How the points are linked:
NG d BC
NG w ZP
MG d JP
MG w CP
ZP d SC
ZP w NG
JB d DQ
JB w ZR
MP d LC
MP w FL
JC d DG
JC w LQ
NH d FM
NH w GN
HS d LQ
HS w DG
GN d TR
GN w NH
FM d TT
FM w MZ
QL d JB
QL w BR
LQ d QQ
LQ w JC
BC d JN
BC w PN
DJ d DD
DJ w SJ
SC d QL
SC w TH
GF d MZ
GF w TT
BR d TH
BR w QL
QQ d PN
QQ w JN
MZ d GN
MZ w FM
LC d NH
LC w TR
SJ d DZ
SJ w DJ
TL d CP
TL w JP
NL d ZR
NL w DQ
MJ d HS
MJ w RT
JP d NL
JP w TL
TR d FL
TR w LC
DG d RT
DG w HS
PN d ZP
PN w BC
FL d MG
FL w MP
TH d NG
TH w SC
DQ d TL
DQ w NL
ZR d BR
ZR w JB
BN d SJ
BN w DD
DD d GF
DD w BN
RT d BD
RT w MJ
JN d JC
JN w QQ
TT d BN
TT w GF
DZ d MJ
DZ w BD
CP d MP
CP w MG
BD d DJ
BD w DZ

In the rows, zero is written as 25.

The rows follow the links: the fewer symbols apart two points are, the more alike their rows tend to be.

Each row is also shifted at random along 2 hidden directions that mean nothing.

Some points, each with a row of numbers:
JB: 26 23 29 23 23 26 24 26 25 22 25 24 25 22 26 27 26 28 24 27 19 27 20 27 30 22 30 26 20 28 23 27 23 27 23 23 29 28 28 26 23 28 25 23 30 27 25 25 24 28 25 26 26 22 23 26 24 27 23 25 27 24 26 27 26 28 39
BC: 23 24 23 26 24 22 23 20 26 28 20 23 24 19 22 25 27 28 24 23 32 23 27 23 24 27 25 23 30 24 28 22 31 30 18 28 18 25 24 26 25 23 27 25 24 25 23 25 26 25 28 24 24 30 22 27 27 27 24 25 26 24 25 26 24 29 23
DQ: 28 25 27 23 24 28 24 26 25 24 25 24 28 26 28 23 29 21 28 28 19 25 20 27 24 21 24 24 21 23 24 24 22 23 31 24 29 28 24 25 28 26 27 25 30 28 26 26 25 23 24 25 27 21 23 26 24 25 25 24 26 24 24 27 27 21 26
BR: 27 25 28 24 25 26 22 24 26 24 23 23 27 25 26 24 31 23 26 28 22 23 20 29 25 23 26 24 26 23 25 23 26 23 26 23 27 29 24 24 25 24 29 26 28 28 23 25 25 25 25 27 26 25 22 26 25 27 23 23 25 24 24 28 26 24 32
SJ: 25 25 24 27 27 25 22 27 22 23 26 25 24 32 24 24 22 21 25 29 26 21 25 28 23 26 22 28 27 21 24 22 24 18 29 23 28 25 24 25 24 21 26 26 23 24 23 25 25 23 24 25 25 24 29 21 23 24 24 22 20 29 24 27 26 21 20
NL: 26 25 29 22 27 23 25 26 26 22 25 20 25 23 27 26 29 29 25 24 22 27 22 25 29 22 26 25 25 27 24 24 25 27 23 24 26 30 25 27 22 28 27 23 29 26 23 26 23 27 25 26 28 22 22 24 28 27 24 24 25 24 23 27 26 25 33
LC: 24 23 25 25 27 23 25 23 26 27 22 21 25 24 26 26 31 27 24 25 29 22 22 27 25 25 29 23 26 24 26 22 29 25 25 24 25 23 24 22 22 24 25 25 24 27 26 24 22 24 26 25 24 27 22 27 28 27 26 27 26 22 27 23 24 24 36
TR: 24 27 23 24 23 25 27 24 28 26 26 27 27 23 27 23 25 24 25 18 25 30 29 20 22 23 21 21 24 27 23 27 21 30 23 28 21 23 23 23 28 29 21 24 25 23 27 26 24 25 25 23 24 23 24 26 27 21 27 28 27 24 23 23 23 22 16
FL: 24 27 24 22 25 25 27 27 26 25 25 25 27 26 30 23 25 24 26 20 22 28 24 23 23 23 24 21 22 26 22 25 21 24 29 25 27 24 23 21 25 28 22 24 24 23 28 26 22 25 24 23 24 23 25 25 28 22 28 27 25 24 25 22 25 19 20
QQ: 23 28 23 26 23 28 23 26 24 25 25 31 26 28 26 24 20 22 25 24 21 26 24 26 25 26 25 24 22 26 22 26 24 22 28 22 26 19 26 20 25 24 21 27 21 22 29 23 25 25 23 25 22 27 27 26 24 23 25 25 26 24 28 23 21 21 20
GN: 26 27 23 25 24 29 26 27 25 26 27 31 28 31 28 22 23 18 26 24 21 26 22 27 20 24 23 21 21 24 22 26 20 19 33 24 29 20 24 18 29 25 21 27 22 23 30 25 23 24 23 23 21 23 26 25 25 20 28 25 25 24 26 22 22 16 19
TT: 22 22 26 24 27 19 26 24 25 23 25 19 21 23 22 29 24 32 22 24 31 22 27 23 27 26 28 28 29 26 27 22 28 29 18 24 23 28 24 28 19 23 25 22 23 25 22 25 22 25 26 25 27 27 26 23 27 27 25 25 22 24 24 23 26 31 32
MJ: 26 28 23 28 23 25 22 24 26 24 26 29 24 24 20 26 21 23 22 26 27 24 29 25 22 27 21 27 29 22 27 27 24 27 20 26 22 24 26 26 27 22 26 26 22 25 22 26 28 26 26 25 24 26 27 23 22 23 23 24 23 26 23 27 24 28 20
JC: 22 22 21 26 25 21 25 22 22 27 22 21 21 23 23 26 23 26 24 23 31 22 28 22 25 29 25 25 27 26 26 22 29 26 23 27 20 23 23 26 23 22 24 25 23 23 25 23 25 24 26 23 24 28 25 24 26 26 27 24 24 25 26 23 25 27 19

Start here and follow the symbols in turn, left to right. Where do you end up?
Answer with the point's name.
24 21 25 25 29 22 26 26 22 26 24 20 23 31 28 26 28 25 26 27 28 19 21 27 26 26 27 27 26 25 24 21 29 18 30 22 29 23 23 22 19 22 24 26 22 24 25 23 21 22 25 25 24 28 26 25 27 25 26 22 22 25 28 22 25 19 29
w w: FM
25 26 25 26 25 25 22 24 24 22 27 26 22 25 20 27 22 26 21 28 26 22 27 26 25 27 24 30 28 22 26 25 26 26 20 25 24 26 27 27 24 21 26 25 23 25 21 24 26 26 25 26 25 25 29 21 22 24 23 24 22 26 23 28 25 30 28
w d w w: DJ
24 27 28 22 26 24 25 27 25 21 26 21 25 26 28 24 28 28 26 22 22 27 23 24 28 22 25 23 23 27 23 25 23 26 26 24 27 28 24 25 22 28 25 22 27 24 26 25 23 25 23 24 26 21 24 25 27 27 25 24 24 24 24 24 25 22 27
w d w d: JP
26 24 26 25 25 26 25 23 28 27 23 24 27 22 26 25 31 24 26 26 25 24 21 27 24 23 28 23 25 22 25 24 26 27 24 26 25 27 25 23 27 24 27 25 28 29 25 26 23 25 26 25 25 25 20 28 25 26 25 26 27 23 25 25 24 26 34
w w w d: JP
27 23 27 23 24 26 24 24 27 25 24 24 27 22 25 27 30 27 24 27 23 25 21 27 27 23 29 24 24 25 26 25 25 28 23 25 25 28 26 25 26 26 27 24 30 29 23 26 25 26 26 26 26 23 20 27 25 27 23 26 28 23 25 26 25 28 39
w w d: CP
26 27 28 21 27 24 23 26 26 23 24 22 26 25 26 25 30 25 26 26 22 26 21 26 26 23 25 25 26 24 25 23 26 25 25 24 26 31 25 26 24 25 28 23 29 27 23 25 25 26 25 26 28 22 23 25 27 28 24 24 25 24 23 27 26 24 30
d d: TH
25 27 23 27 23 29 22 24 24 25 25 32 26 28 25 24 20 20 24 25 22 25 26 26 23 27 23 24 24 23 24 26 24 22 27 23 25 20 26 21 27 24 23 27 21 22 27 24 27 25 22 24 22 26 27 25 23 23 25 25 25 24 26 24 22 22 18
w d d: RT
25 27 25 22 27 24 27 27 25 24 25 22 26 26 29 22 26 26 27 19 23 28 25 23 25 22 23 22 22 27 22 25 22 26 27 24 26 26 23 24 25 29 23 23 26 23 26 26 23 24 24 23 26 21 24 25 29 23 27 25 25 24 24 23 25 20 21
w w d: JP
22 23 22 26 25 22 24 21 23 28 21 22 23 22 22 26 26 27 25 24 30 22 27 24 25 28 26 24 27 25 27 21 30 26 22 25 20 23 23 26 22 22 25 25 22 24 25 24 24 24 26 25 24 29 24 25 26 27 25 26 25 24 27 24 25 26 24
w w: JN
26 24 28 23 24 25 25 27 23 22 26 23 26 26 27 25 24 26 26 24 18 27 22 24 29 22 28 25 19 29 21 26 22 25 27 22 29 27 25 26 24 28 25 24 29 25 26 25 23 26 23 27 27 21 24 25 23 26 24 24 26 26 26 24 26 24 29
w w w w: QL
25 27 27 24 25 27 25 28 22 23 25 28 26 31 29 25 22 23 27 25 17 27 20 27 28 25 28 25 16 29 19 27 24 17 32 19 32 20 26 21 22 27 22 27 24 21 30 23 23 26 21 26 22 24 27 26 25 24 26 24 26 24 30 22 24 18 28
w d d: JN
24 23 24 25 29 24 24 28 21 23 26 22 23 34 27 23 23 21 26 30 25 20 22 29 23 27 24 29 26 22 23 22 26 15 33 20 30 23 24 23 23 21 25 26 22 24 23 23 23 22 23 26 25 24 29 22 24 25 25 20 19 27 25 26 25 19 22
w d: GF
24 24 23 26 25 25 22 22 26 28 20 24 25 24 25 23 29 22 27 25 28 22 26 26 21 26 23 22 29 21 28 22 28 25 25 28 22 26 22 23 27 22 28 27 24 27 23 25 26 24 27 24 26 28 22 27 26 26 24 24 25 24 24 27 25 23 20
w w d w: PN
26 25 25 24 27 26 22 23 28 26 22 23 27 24 24 24 30 23 27 28 25 23 23 28 24 25 24 23 29 22 27 23 29 25 25 26 24 28 24 25 26 23 29 27 28 28 23 25 26 25 27 26 26 26 21 28 26 26 23 24 24 24 23 28 25 24 27
w d w: BR
25 24 24 25 25 25 26 22 28 29 22 23 26 21 25 24 31 24 26 24 29 24 25 24 22 24 24 22 27 22 27 23 26 28 23 29 21 27 22 24 28 25 25 25 25 28 25 26 24 23 27 24 26 25 20 27 26 25 26 27 26 24 23 25 25 24 23
w w w w: MP
23 28 24 25 23 25 26 24 24 25 24 28 25 22 24 24 21 25 25 20 22 28 29 21 25 25 23 22 23 28 23 28 23 26 24 25 22 22 25 24 24 27 21 25 23 21 27 25 26 26 24 23 23 25 27 25 25 23 25 25 27 24 26 22 24 24 15
w d d: JC
25 28 24 27 23 27 21 24 26 24 25 31 24 25 21 25 21 25 20 27 24 25 25 25 25 26 25 26 27 24 25 27 26 25 20 23 24 22 28 24 26 20 25 26 22 24 24 25 27 27 24 25 21 27 27 25 22 23 23 26 25 24 26 26 22 28 28
d d d: PN
25 25 28 23 24 25 26 28 22 22 25 24 26 26 27 24 24 27 25 25 18 28 22 24 29 23 28 25 19 30 21 28 22 23 28 21 28 24 24 24 22 28 22 25 27 23 28 25 24 27 22 25 25 23 26 25 25 25 25 25 26 25 27 23 25 22 27
d d d: DQ
23 23 23 24 29 23 27 23 24 28 24 20 23 28 28 24 28 24 27 24 31 21 25 25 23 26 25 23 27 24 25 21 28 22 29 26 24 24 21 23 23 23 24 25 23 26 26 24 22 21 26 24 25 27 23 25 28 25 28 25 24 24 26 23 24 20 22
d w w d: TT
